[[ 43  41 -47  -6   4  20 -10   9 -35]
 [-57 -30  -2  43 -22   2 -32 -42 -22]
 [  7  40  41 -42 -31   3 -71  42  16]
 [-13   9  44  37  91 -28 -29 -32 -66]]
Counting starts at 0.
The entry just right of 42? 16
The entry just right of -29 -> -32
The entry in the bottom-left corner is -13
The entry in row 0 and column 0? 43
The entry at row 0, column 1 -> 41
The entry in the top-right corner? -35
The smallest entry? -71
The entry in row 2 and column 0? 7
The entry in the bottom-right corner -> -66
The entry in row 1 and column 0? -57
The entry just right of the smallest entry? 42
The entry just right of the largest entry is -28
The top entry of the column that holds the largest entry is 4
The entry in row 0 and column 2: -47
The entry just left of the largest entry is 37
The entry in row 1 and column 2: -2

grid =
[[ 36  35  59  51 -53 -88 -83 -90 -91  66  61 105 -76  68  78]
 [-56 -55 -52 -53  63  66  62  71  68 -56 -53 -81  66 -52 -82]
 [ 49  39  56  44 -57 -68 -81 -75 -62  53  59  94 -71  64  88]
 [-50 -44 -50 -51  53  64  59  61  63 -53 -54 -82  55 -55 -66]
 [-62 -58 -59 -64  66  79  69  76  74 -63 -56 -99  76 -66 -79]]
Indices start at 0.
The top entry of the column that holds the largest entry?
Answer: 105
The top-right entry is 78
The bottom-left entry?
Answer: -62
The entry in the top-left corner -> 36
The entry in row 1 and column 0 is -56
The entry just right of the smallest entry -> 76
The entry directly above 71: -90
The entry just left of the smallest entry?
Answer: -56
The entry just right of the centre entry: -62
The entry directly below the centre entry -> 61
The centre entry -> -75
The entry directly below -44: -58
The bottom-right entry?
Answer: -79
The entry at row 2, column 1?
Answer: 39
The entry directly below the largest entry?
Answer: -81
The entry at row 0, column 1 -> 35
The entry just left of the largest entry: 61
The entry at row 0, column 2?
Answer: 59
The entry directly below -51 -> -64
The entry at row 2, column 0?
Answer: 49
The entry just right of the largest entry?
Answer: -76
The entry directly above the smallest entry?
Answer: -82
The entry directly above the centre entry: 71
The bottom entry of the column that holds the largest entry -> -99
The entry at row 1, column 1?
Answer: -55
The entry just right of 71 -> 68

[[ 17   9  -3 -19 -32]
 [ 15   9  -3 -17 -29]
 [  5  52  32 -49 -12]
 [ -6  39  17 -37  49]
 [ -8  37  18 -19  57]
 [ -8  37  18 -20  56]
 [ 14  29   3 -39 -25]
 [ -1  49  11 -79  37]
 [  6  63  32 -64  -4]
 [ 16   8  -3 -17 -29]
 [ -1  47  12 -75  36]
 [ 14  27   2 -37 -25]
 [  5  52  32 -49 -12]]
The entry directly below 2 is 32
Read off the entry in the bottom-right corner.
A: -12
The entry directly above the smallest entry is -39
Read off the largest entry in the first column.
A: 17
The entry just right of 39: 17
Read off the largest entry in the last row.
A: 52
Read off the entry directly below the largest entry.
A: 8
The smallest entry in the last column -> -32
Read off the smallest entry.
A: -79
The first entry in the row that holds the smallest entry: -1
The third largest entry is 56
The first entry of the largest entry's row: 6
The bottom entry of the column that holds the smallest entry is -49
Read off the second entry, reading row by row.
A: 9
The third smallest entry: -64
Read off the entry just right of 47.
A: 12
The entry in the bottom-left corner is 5
The entry just right of the smallest entry -> 37
The entry just left of the centre entry is 29
Read off the entry directly below -75.
A: -37
The last entry of the largest entry's row is -4
The entry just right of the largest entry -> 32
Read off the second entry on the diagonal from the top-right corner.
A: -17
The maximum is 63
Read off the third entry on the diagonal from the top-right corner.
A: 32
The entry directly above the largest entry is 49
Read off the 2nd entry on the main diagonal.
A: 9
Read off the entry directly below 12.
A: 2
The entry directly below the centre entry -> 11
Read off the entry just right of 12.
A: -75

Questions about the array below.
1) Give the entry just right of the largest entry.
2) Give the third entry in reading order.
3) Give the 3rd smallest entry.
[[2.5, 1.9, 0.2, 1.1, -0.9, 0.5, 0.1, 2.2, 0.5, -1.0, 1.1, -0.6, 0.9, 0.0, -0.5, 1.3], [-0.5, 0.2, 0.9, -0.3, 1.3, -0.1, -0.4, -0.1, 0.2, 1.3, -0.3, 0.1, 0.1, -0.2, 0.6, -0.3], [0.0, 0.7, 0.0, 0.8, 0.5, 1.2, 0.1, 0.2, 1.2, -0.4, 0.3, 0.1, 0.9, 0.0, -0.9, -0.2], [0.6, 0.2, -0.3, -1.1, -0.8, 0.2, -0.3, -0.4, 0.2, -0.9, -2.2, 2.2, -0.5, 0.3, -0.3, 0.3], [0.2, 0.5, 0.3, -0.7, 1.4, 0.2, 0.7, -0.1, 0.4, 0.6, 0.4, 1.2, 0.4, 0.0, 0.2, 0.3], [1.0, -0.7, 0.4, 0.8, 0.8, 0.2, 0.6, 0.9, -0.3, 1.2, 0.6, 0.2, 0.6, 0.5, 1.8, 0.3]]
1) 1.9
2) 0.2
3) -1.0

[[60, 39, 18, -39, -3, 40, 25, 12, -32, 1, 11, 15, 45, 38, 47, 15], [88, 13, 26, -69, -45, 11, -28, -19, 12, -23, 27, 19, 26, 55, 69, -36], [23, -6, -21, -1, 10, -2, 10, 5, 0, 4, -16, 14, 9, 7, 7, -7]]
The entry just right of the smallest entry? -45
The largest entry -> 88
The entry just right of 1? 11
The entry just right of 13 is 26
The entry just left of -3 -> -39
The smallest entry? -69
The entry just left of 14 is -16
The entry just right of the largest entry is 13

Read these off the grid that follows.
1) Which number is the bottom-left entry?
2) Which number is the third entry on the main diagonal?
3) Which number is the first entry, reading row by row?
4) Which number is the top entry of the column that holds the largest entry?
5) Which number is the second entry from the end, reading row by row?
6) Which number is the bottom-right entry?
7) Which number is the entry just right of the largest entry?
8) Which number is the entry directly below 69?
86  91  89  69  68  78  43  82  81
84  90  86  74  68  84  42  76  83
41  36  34  52  59  42  84  46  43
39  38  37  52  57  42  84  43  40
34  27  21  45  58  35  94  39  36
87  87  89  70  70  79  38  77  83
41  36  34  52  58  44  85  42  41
38  31  26  50  58  37  90  44  35
86  88  83  74  70  80  43  80  83
41  39  34  57  60  42  87  43  38
90  90  84  71  65  79  45  79  79
1) 90
2) 34
3) 86
4) 43
5) 79
6) 79
7) 39
8) 74
